Below is a small trained network, with its code and all its weights. Each question gives an input and a target symbol and asks what happens when units are switched off, that is, made to give their printed mean instead of their output.

import numpy as np


def w(rows, s, z=0):
    codes = np.array(rows[::2]) - 128.0
    scale = np.full(codes.shape[1], s)
    scale[-1] = z or s
    return codes * scale


def norm(h):
    return h / np.sqrt((h * h).mean(-1, keepdims=True) + 1e-5)


def f(y):
    return y / 2 * (1 + np.tanh(0.7978845608 * (y + 0.044715 * y**3)))


def softmax(a):
    e = np.exp(a - a.max(-1, keepdims=True))
    return e / e.sum(-1, keepdims=True)


def log_softmax(a):
    a = a - a.max(-1, keepdims=True)
    return a - np.log(np.exp(a).sum(-1, keepdims=True))


def net(x, mask):
    ids = ['ΓΔΘΞΣΦαβεημτω'.index(c) for c in x.split()]
    T = len(ids)
    res = E[ids] + P[:T]
    r = norm(res)
    for j in range(2):
        rows = slice(3 * j, 3 * j + 3)
        q, k, v = (r @ M[0][rows].T for M in (Q, K, V))
        z = softmax(np.where(np.tri(T) > 0, q @ k.T / 3**0.5, -1e9)) @ v
        o = O[0][rows]
        res = res + np.where(mask[j], z, o[:, -1]) @ o[:, :-1]
    y = f(norm(res) @ A[0][:, :-1].T + A[0][:, -1])
    res = res + np.where(mask[2:26], y, B[0][:, -1]) @ B[0][:, :-1]
    return log_softmax(norm(res)[-1] @ U[:, :-1].T + U[:, -1])


Q, K, V, O, A, B = {}, {}, {}, {}, {}, {}
E = w([
[112,171,136],'Γ',
[108,160,86],'Δ',
[52,188,86],'Θ',
[167,169,62],'Ξ',
[169,100,143],'Σ',
[114,148,115],'Φ',
[171,124,176],'α',
[192,253,68],'β',
[120,175,127],'ε',
[159,93,152],'η',
[121,174,125],'μ',
[115,152,97],'τ',
[5,169,169],'ω',
],0.0046)
P = w([
[109,120,100],'0',
[173,208,176],'1',
[169,223,169],'2',
[156,229,161],'3',
[140,226,159],'4',
[147,232,155],'5',
[137,236,162],'6',
[133,225,149],'7',
[135,230,148],'8',
[117,224,149],'9',
[132,251,152],'10',
],0.0029)
Q[0] = w([
[129,102,171],'H0',
[3,168,56],'H0',
[105,89,69],'H0',
[173,185,183],'H1',
[141,15,130],'H1',
[165,136,148],'H1',
],0.011)
K[0] = w([
[152,92,86],'H0',
[99,254,164],'H0',
[160,153,194],'H0',
[61,146,28],'H1',
[166,234,249],'H1',
[58,162,102],'H1',
],0.0074)
V[0] = w([
[33,129,75],'H0',
[124,99,145],'H0',
[144,173,117],'H0',
[57,100,198],'H1',
[41,128,140],'H1',
[41,162,2],'H1',
],0.0069)
O[0] = w([
[110,255,96,75],'H0',
[119,132,182,87],'H0',
[132,104,40,200],'H0',
[34,205,193,66],'H1',
[22,112,152,136],'H1',
[68,19,56,253],'H1',
],0.0045,0.0036)
A[0] = w([
[57,51,253,250],'N0',
[111,174,186,186],'N1',
[141,195,53,145],'N2',
[136,16,205,133],'N3',
[177,19,123,133],'N4',
[199,65,88,112],'N5',
[101,201,118,97],'N6',
[127,129,137,128],'N7',
[137,106,90,76],'N8',
[206,230,225,33],'N9',
[128,69,112,69],'N10',
[78,196,169,91],'N11',
[82,218,122,58],'N12',
[125,127,127,123],'N13',
[103,204,218,182],'N14',
[59,76,146,167],'N15',
[135,244,7,145],'N16',
[127,165,92,51],'N17',
[174,135,65,135],'N18',
[167,128,67,127],'N19',
[144,123,74,85],'N20',
[96,161,175,164],'N21',
[90,76,177,162],'N22',
[166,163,167,134],'N23',
],0.0058,0.0016)
B[0] = w([
[136,204,170,164],'N0',
[126,165,97,127],'N1',
[120,125,201,192],'N2',
[136,173,195,163],'N3',
[107,156,178,197],'N4',
[114,135,186,188],'N5',
[136,139,150,133],'N6',
[138,131,121,124],'N7',
[114,125,134,145],'N8',
[110,123,36,178],'N9',
[110,140,133,146],'N10',
[115,156,152,117],'N11',
[144,144,173,132],'N12',
[126,128,127,127],'N13',
[110,173,94,138],'N14',
[117,157,107,164],'N15',
[130,113,253,254],'N16',
[131,119,149,129],'N17',
[114,122,201,181],'N18',
[113,124,165,176],'N19',
[116,123,141,156],'N20',
[120,149,120,120],'N21',
[127,176,135,137],'N22',
[156,126,82,131],'N23',
],0.0051,0.0031)
U = w([
[5,152,214,172],'Γ',
[121,91,24,40],'Δ',
[57,135,44,52],'Θ',
[222,2,86,39],'Ξ',
[230,162,120,140],'Σ',
[98,138,18,118],'Φ',
[204,116,182,193],'α',
[209,10,175,199],'β',
[109,81,158,111],'ε',
[223,248,157,205],'η',
[120,76,130,146],'μ',
[128,81,35,3],'τ',
[24,254,135,119],'ω',
],0.0064,0.0024)

Each question gives the input, a string of symbols that net reads in full, and the target symbol t.
The units are the heads (3 rows each of Q, K, V and O) and the neurons (one row each of A and B). Each row of codes is followed by its name. A weight is (code - 128) times the scale printed after its matrix; where a second scale follows, it is the last column's (O, A, B and U).
mask holds one flag per unit, heads first, then neurons. A switched-off unit (its flag False) gives its mean, the last column of its rows in O or B, instead of its output. The means were averaged over made-up inputs and are rounded, as every weight is.
A unit's drop is (log p(t) with every unit on - log p(t) with that unit switched off) / (log p(t) with every unit on - log p(t) with every unit switched off).
The circuit of an input: a set's keep is (log p(t) with only the set's units on - log p(t) with every unit switched off) / (log p(t) with every unit on - log p(t) with every unit switched off). Starting from the 12 units with the biggest drops (on a tie, the unit counted first), units are removed one at a time, each time the one whose removal leaves the highest keep (on an exact tie, the one counted first), for as long as the keep stays at least 0.8.
circuit, biggest first: the units of the circuit, biggest drop first
top k neurons: the k neurons with the biggest drops, biggest first
heads that matter: for each layer, one digit per head in row order, 1 if its drop is at least 0.15 and else 0, layers parted by /
drop of u: that unit's drop, to one decimal
input β η Γ, target β: heads that matter => 01
input Γ α η α Θ η, target Γ: circuit, biggest first => H1, N0
input η η Ξ η η ω Δ Γ, target η: top 2 neurons => N9, N16
input η Φ ε ω η Ξ Γ, target η: top 2 neurons => N16, N9
input η μ η α η η Δ, target η: circuit, biggest first => H1
input η α Γ η, target η: heads that matter => 11
input ω Ξ α, target ω: heads that matter => 01
input Γ Θ Γ η Γ β Γ η, target Γ: top 2 neurons => N4, N3
input ω Δ Φ, target ω: heads that matter => 01
input ω η η, target ω: heads that matter => 01
input η η η η Φ Γ Γ α ε, target η: heads that matter => 01
input ω Φ η, target ω: drop of H1 => 0.6
input η Γ ω ω ε η Σ η Φ, target η: drop of H1 => 1.1
input β Θ η Ξ, target β: drop of N4 => 0.0
input ω μ η α, target ω: drop of N4 => 0.0
input η τ η μ μ Γ ε Φ, target η: top neuron => N9
